Below is a small trained network, with its code and all its weights. Each question gives an input and a target symbol and asks what happens when units are switched off, that is, made to give their printed mean instead of their output.

import numpy as np


def w(rows, s, z=0):
    codes = np.array(rows[::2]) - 128.0
    scale = np.full(codes.shape[1], s)
    scale[-1] = z or s
    return codes * scale


def f(y):
    return np.maximum(y, 0)


def softmax(a):
    e = np.exp(a - a.max(-1, keepdims=True))
    return e / e.sum(-1, keepdims=True)


def log_softmax(a):
    a = a - a.max(-1, keepdims=True)
    return a - np.log(np.exp(a).sum(-1, keepdims=True))


def net(x, mask):
    ids = ['βεζηλπσφ'.index(c) for c in x.split()]
    T = len(ids)
    res = E[ids] + P[:T]
    u = 0
    for l in range(3):
        r = res
        for j in range(3):
            rows = slice(3 * j, 3 * j + 3)
            q, k, v = (r @ M[l][rows].T for M in (Q, K, V))
            z = softmax(np.where(np.tri(T) > 0, q @ k.T / 3**0.5, -1e9)) @ v
            o = O[l][rows]
            res = res + np.where(mask[u + j], z, o[:, -1]) @ o[:, :-1]
        u += 3
        y = f(res @ A[l][:, :-1].T + A[l][:, -1])
        res = res + np.where(mask[u : u + 8], y, B[l][:, -1]) @ B[l][:, :-1]
        u += 8
    return log_softmax(res[-1] @ U[:, :-1].T + U[:, -1])


Q, K, V, O, A, B = {}, {}, {}, {}, {}, {}
E = w([
[204,140,151,121],'β',
[145,106,82,130],'ε',
[199,107,150,131],'ζ',
[159,144,90,120],'η',
[98,107,141,204],'λ',
[169,85,167,165],'π',
[125,172,155,177],'σ',
[2,108,159,28],'φ',
],0.0066)
P = w([
[171,72,34,197],'0',
[153,87,11,200],'1',
[142,96,54,172],'2',
[134,98,93,150],'3',
[131,100,129,133],'4',
[125,99,156,117],'5',
[115,107,183,108],'6',
[108,102,209,92],'7',
[95,122,222,83],'8',
[86,125,241,76],'9',
[77,138,251,68],'10',
],0.0022)
Q[0] = w([
[98,163,65,136],'L0H0',
[70,138,65,113],'L0H0',
[115,140,86,132],'L0H0',
[137,138,217,58],'L0H1',
[138,118,236,134],'L0H1',
[157,170,28,98],'L0H1',
[9,159,39,168],'L0H2',
[169,149,121,127],'L0H2',
[103,129,245,144],'L0H2',
],0.013)
K[0] = w([
[163,92,99,101],'L0H0',
[164,8,109,70],'L0H0',
[156,90,111,87],'L0H0',
[48,233,190,170],'L0H1',
[66,153,143,107],'L0H1',
[241,153,147,149],'L0H1',
[225,199,246,76],'L0H2',
[105,203,144,137],'L0H2',
[185,127,78,133],'L0H2',
],0.013)
V[0] = w([
[153,136,123,111],'L0H0',
[121,139,121,143],'L0H0',
[139,127,119,128],'L0H0',
[126,118,99,101],'L0H1',
[116,75,220,29],'L0H1',
[104,66,254,49],'L0H1',
[126,130,114,120],'L0H2',
[159,132,105,134],'L0H2',
[80,105,165,141],'L0H2',
],0.003)
O[0] = w([
[126,119,146,157,62],'L0H0',
[125,129,124,141,127],'L0H0',
[138,121,123,132,151],'L0H0',
[125,172,147,137,105],'L0H1',
[184,31,220,118,144],'L0H1',
[191,5,210,83,244],'L0H1',
[118,156,145,132,91],'L0H2',
[143,151,155,157,209],'L0H2',
[139,71,79,87,181],'L0H2',
],0.0028,0.00011)
A[0] = w([
[140,150,124,145,65],'L0N0',
[114,156,234,2,3],'L0N1',
[125,125,126,128,112],'L0N2',
[128,126,125,130,118],'L0N3',
[126,140,121,115,62],'L0N4',
[186,31,100,65,8],'L0N5',
[131,145,128,128,109],'L0N6',
[129,127,127,131,121],'L0N7',
],0.0057,0.0031)
B[0] = w([
[235,147,64,129,128],'L0N0',
[45,254,44,239,253],'L0N1',
[131,122,129,122,128],'L0N2',
[131,124,132,122,128],'L0N3',
[68,88,197,194,128],'L0N4',
[70,149,141,74,128],'L0N5',
[143,105,161,122,128],'L0N6',
[132,126,133,120,128],'L0N7',
],0.0094,0.0003)
Q[1] = w([
[234,80,243,91],'L1H0',
[60,150,64,154],'L1H0',
[98,116,101,140],'L1H0',
[183,128,146,42],'L1H1',
[134,21,70,109],'L1H1',
[145,119,112,133],'L1H1',
[207,187,196,125],'L1H2',
[223,250,244,140],'L1H2',
[151,206,191,246],'L1H2',
],0.015)
K[1] = w([
[69,102,153,29],'L1H0',
[172,178,115,190],'L1H0',
[147,165,114,150],'L1H0',
[91,84,159,154],'L1H1',
[79,231,159,144],'L1H1',
[116,138,141,112],'L1H1',
[77,78,164,124],'L1H2',
[1,66,188,104],'L1H2',
[24,108,84,43],'L1H2',
],0.02)
V[1] = w([
[220,142,63,225],'L1H0',
[165,126,120,175],'L1H0',
[235,130,79,254],'L1H0',
[128,126,120,120],'L1H1',
[132,111,121,122],'L1H1',
[107,200,145,154],'L1H1',
[136,149,149,163],'L1H2',
[105,112,121,95],'L1H2',
[100,106,131,58],'L1H2',
],0.0064)
O[1] = w([
[185,21,207,102,214],'L1H0',
[140,96,168,136,175],'L1H0',
[192,1,252,123,253],'L1H0',
[127,128,134,118,120],'L1H1',
[124,134,141,125,149],'L1H1',
[134,83,76,112,44],'L1H1',
[151,160,154,121,126],'L1H2',
[100,84,89,154,128],'L1H2',
[80,51,57,152,87],'L1H2',
],0.0061,0.00056)
A[1] = w([
[184,110,195,100,1],'L1N0',
[128,119,120,131,107],'L1N1',
[216,129,186,163,144],'L1N2',
[244,162,86,52,89],'L1N3',
[127,198,95,135,65],'L1N4',
[220,148,84,45,174],'L1N5',
[164,76,203,93,128],'L1N6',
[225,141,97,216,149],'L1N7',
],0.011,0.0048)
B[1] = w([
[227,82,108,35,156],'L1N0',
[128,129,128,117,128],'L1N1',
[90,114,58,149,247],'L1N2',
[104,183,96,79,146],'L1N3',
[126,52,152,123,150],'L1N4',
[152,116,118,249,179],'L1N5',
[66,145,50,145,252],'L1N6',
[86,123,74,86,210],'L1N7',
],0.02,0.0042)
Q[2] = w([
[22,164,107,144],'L2H0',
[177,146,115,1],'L2H0',
[106,178,117,174],'L2H0',
[80,119,127,157],'L2H1',
[158,117,143,141],'L2H1',
[196,92,160,102],'L2H1',
[151,195,88,144],'L2H2',
[127,131,137,117],'L2H2',
[157,109,169,143],'L2H2',
],0.049)
K[2] = w([
[122,166,243,200],'L2H0',
[3,99,86,203],'L2H0',
[118,198,155,124],'L2H0',
[81,120,158,185],'L2H1',
[150,81,139,107],'L2H1',
[139,98,41,82],'L2H1',
[36,147,183,122],'L2H2',
[110,151,135,105],'L2H2',
[153,85,89,71],'L2H2',
],0.035)
V[2] = w([
[240,91,91,187],'L2H0',
[110,231,105,90],'L2H0',
[179,250,70,116],'L2H0',
[199,146,42,74],'L2H1',
[163,128,109,165],'L2H1',
[80,122,137,15],'L2H1',
[125,129,123,118],'L2H2',
[143,115,151,181],'L2H2',
[114,120,115,86],'L2H2',
],0.021)
O[2] = w([
[130,70,48,225,12],'L2H0',
[142,243,91,85,151],'L2H0',
[147,250,17,133,82],'L2H0',
[211,157,206,111,178],'L2H1',
[164,115,108,98,118],'L2H1',
[89,174,212,192,165],'L2H1',
[129,118,140,120,159],'L2H2',
[122,162,85,145,2],'L2H2',
[133,101,169,117,233],'L2H2',
],0.016,0.0058)
A[2] = w([
[173,38,169,196,166],'L2N0',
[59,174,221,255,88],'L2N1',
[91,177,90,50,223],'L2N2',
[230,147,177,187,72],'L2N3',
[194,214,53,148,7],'L2N4',
[147,96,201,103,254],'L2N5',
[82,138,215,52,21],'L2N6',
[175,238,57,104,244],'L2N7',
],0.0082,0.0072)
B[2] = w([
[160,108,98,54,186],'L2N0',
[149,227,106,95,224],'L2N1',
[100,109,195,120,197],'L2N2',
[202,156,134,112,153],'L2N3',
[35,167,50,96,165],'L2N4',
[6,132,165,99,240],'L2N5',
[212,106,48,178,249],'L2N6',
[182,112,197,226,197],'L2N7',
],0.021,0.019)
U = w([
[172,139,134,160,2],'β',
[158,87,68,106,122],'ε',
[189,130,143,123,40],'ζ',
[71,104,85,208,148],'η',
[3,88,158,91,182],'λ',
[170,123,183,84,73],'π',
[140,122,245,178,187],'σ',
[86,213,120,99,128],'φ',
],0.0032,0.0057)

Each question gives the input, a string of symbols that net reads in full, and the target symbol t.
The units are the heads (3 rows each of Q, K, V and O) and the neurons (one row each of A and B). Each row of codes is followed by its name. A weight is (code - 128) times the scale printed after its matrix; where a second scale follows, it is the last column's (O, A, B and U).
mask holds one flag per unit, layer by layer, with each layer's heads first. A switched-off unit (its flag False) gives its mean, the last column of its rows in O or B, instead of its output. The means were averaged over made-up inputs and are rounded, as every weight is.
A unit's drop is (log p(t) with every unit on - log p(t) with that unit switched off) / (log p(t) with every unit on - log p(t) with every unit switched off).
The circuit of an input: a set's keep is (log p(t) with only the set's units on - log p(t) with every unit switched off) / (log p(t) with every unit on - log p(t) with every unit switched off). Starting from the 12 units with the biggest drops (on a tie, the unit counted first), units are removed one at a time, each time the one whose removal leaves the highest keep (on an exact tie, the one counted first), for as long as the keep stays at least 0.8.
units of the circuit, in order: the units of the circuit, biggest drop first
top k neurons in layer l: the k neurons of layer l with the biggest drops, biggest first
heads that matter: for each layer, one digit per head in row order, 1 if its drop is at least 0.15 and else 0, layers parted by /
input β η β π, target η: heads that matter => 000 / 001 / 100
input λ φ λ π ζ, target σ: heads that matter => 000 / 100 / 100
input σ φ φ π σ λ σ β π, target σ: heads that matter => 000 / 100 / 101
input ζ ζ β ζ φ β σ σ φ λ ζ, target λ: heads that matter => 010 / 100 / 100
input φ π π π ε φ π η, target η: heads that matter => 000 / 100 / 100
input λ λ π η φ σ π π η π β, target σ: heads that matter => 000 / 100 / 100
input φ λ ε π ε λ π β ε σ, target λ: heads that matter => 000 / 001 / 110
input η λ β λ λ φ ζ ε λ σ ε, target λ: units of the circuit, in order => L2N6; L2N1
input φ η φ ζ λ ε ζ, target ε: top 2 neurons in layer 1 => L1N6; L1N5
input π π ζ λ φ β, target φ: heads that matter => 000 / 001 / 010
input η π ζ, target η: heads that matter => 000 / 000 / 100
input φ π ζ λ λ, target η: units of the circuit, in order => L1H0; L1N6; L2H0; L1N5
input λ π π φ ζ φ ε π, target ε: top 2 neurons in layer 1 => L1N6; L1N0
input β ζ β σ π φ ζ λ π ζ β, target σ: heads that matter => 000 / 101 / 100
input φ ζ φ λ ε η ε π ε, target ε: heads that matter => 000 / 100 / 110
input φ σ π π ε, target σ: units of the circuit, in order => L1H0; L1N2; L2H0; L2N7
input φ β π σ β λ β ζ π η, target σ: units of the circuit, in order => L1N2; L2N7; L2H0; L1H0
input σ λ β φ φ η ζ, target η: heads that matter => 000 / 100 / 100
input η ε π β π, target ε: units of the circuit, in order => L2H0; L1H0; L2N0
input β σ β λ β φ π ε π ε λ, target σ: units of the circuit, in order => L1N6; L2N7; L2H0; L1H0
input φ η ε, target φ: heads that matter => 010 / 100 / 010
input β π λ ζ π λ π σ, target σ: units of the circuit, in order => L2H0; L1N4; L2N7
input λ λ ε, target ε: top 2 neurons in layer 1 => L1N5; L1N2
input ε ζ η η λ β λ β φ β η, target φ: top 3 neurons in layer 2 => L2N1; L2N7; L2N6
input λ π λ φ π λ ζ π η ε, target σ: top 2 neurons in layer 1 => L1N2; L1N6
input β φ ε β π ε β φ π π ζ, target φ: units of the circuit, in order => L2H1; L2N1; L1H2; L1H0
input φ σ λ π ε λ, target σ: top 4 neurons in layer 1 => L1N2; L1N6; L1N5; L1N7
input ε π φ, target φ: heads that matter => 000 / 000 / 010
input ε π π σ, target σ: top 3 neurons in layer 1 => L1N4; L1N6; L1N5
